Below are the code and all the weights of a small trained network. Each question names an input and a class and asks about switching units off, where a switched-off unit gives its printed mean instead of its output.

import numpy as np


def w(rows, s, z=0):
    codes = np.array(rows[::2]) - 128.0
    scale = np.full(codes.shape[1], s)
    scale[-1] = z or s
    return codes * scale


def f(y):
    return np.maximum(y, 0)


def log_softmax(a):
    a = a - a.max(-1, keepdims=True)
    return a - np.log(np.exp(a).sum(-1, keepdims=True))


def net(x, mask):
    res = np.array(x, float).reshape(1, 2) / 4 @ E
    y = f(res @ A[0][:, :-1].T + A[0][:, -1])
    res = res + np.where(mask, y, B[0][:, -1]) @ B[0][:, :-1]
    return log_softmax(res[-1] @ U[:, :-1].T + U[:, -1])


A, B = {}, {}
E = w([
[253,146,139,209],'x0',
[51,39,14,215],'x1',
],0.012)
A[0] = w([
[94,93,68,210,150],'n0',
[23,142,163,37,139],'n1',
[156,236,163,60,105],'n2',
[139,151,243,78,69],'n3',
[155,161,146,119,131],'n4',
[162,147,168,61,87],'n5',
[76,156,108,222,92],'n6',
[162,175,111,64,252],'n7',
[215,121,133,171,96],'n8',
[204,141,134,196,97],'n9',
[111,115,27,195,56],'n10',
[169,169,77,185,184],'n11',
[245,176,89,223,114],'n12',
[62,159,67,11,90],'n13',
],0.013,0.02)
B[0] = w([
[122,175,59,151,213],'n0',
[69,55,135,120,217],'n1',
[95,157,84,189,201],'n2',
[63,188,138,247,181],'n3',
[77,129,77,150,162],'n4',
[121,182,116,224,167],'n5',
[145,179,107,192,158],'n6',
[179,119,25,72,250],'n7',
[127,76,181,179,170],'n8',
[63,75,174,152,174],'n9',
[105,171,115,238,173],'n10',
[120,87,109,92,199],'n11',
[77,61,170,119,210],'n12',
[40,45,209,171,185],'n13',
],0.014,0.021)
U = w([
[113,208,64,208,95],'0',
[94,47,177,155,111],'1',
[169,120,2,72,247],'2',
[161,130,230,81,98],'3',
[195,151,159,87,98],'4',
[174,125,150,80,95],'5',
[203,120,136,130,99],'6',
[179,139,162,93,98],'7',
],0.014,0.015)

Each question gives the input, the list of numbers given to net, and the class t.
The units are the neurons (one row each of A and B). Each row of codes is followed by its name. A weight is (code - 128) times the scale printed after its matrix; where a second scale follows, it is the last column's (A, B and U).
mask holds one flag per neuron, in row order. A switched-off neuron (its flag False) gives its mean, the last column of its row in B, instead of its output. The means were averaged over made-up inputs and are rounded, as every weight is.
A unit's drop is (log p(t) with every unit on - log p(t) with that unit switched off) / (log p(t) with every unit on - log p(t) with every unit switched off).
most important unit: the unit with the biggest drop
top k neurons: the k neurons with the biggest drops, biggest first
drop when u is switched off: that unit's drop, to one decimal
input [-3,1], class 2: top 2 neurons => (n12; n9)
input [-5,-5], class 0: most important unit => n12
input [-7,-8], class 0: top 3 neurons => (n3; n2; n5)
input [-3,3], class 2: top 2 neurons => (n3; n12)
input [8,-7], class 1: top 2 neurons => (n12; n9)
input [6,-5], class 1: top 4 neurons => (n12; n9; n0; n8)
input [3,1], class 2: top 2 neurons => (n13; n1)
input [-1,-3], class 2: top 2 neurons => (n7; n10)
input [5,4], class 1: drop when n12 is switched off => 1.4
input [6,1], class 1: drop when n10 is switched off => 0.0
input [1,3], class 2: drop when n5 is switched off => 0.1
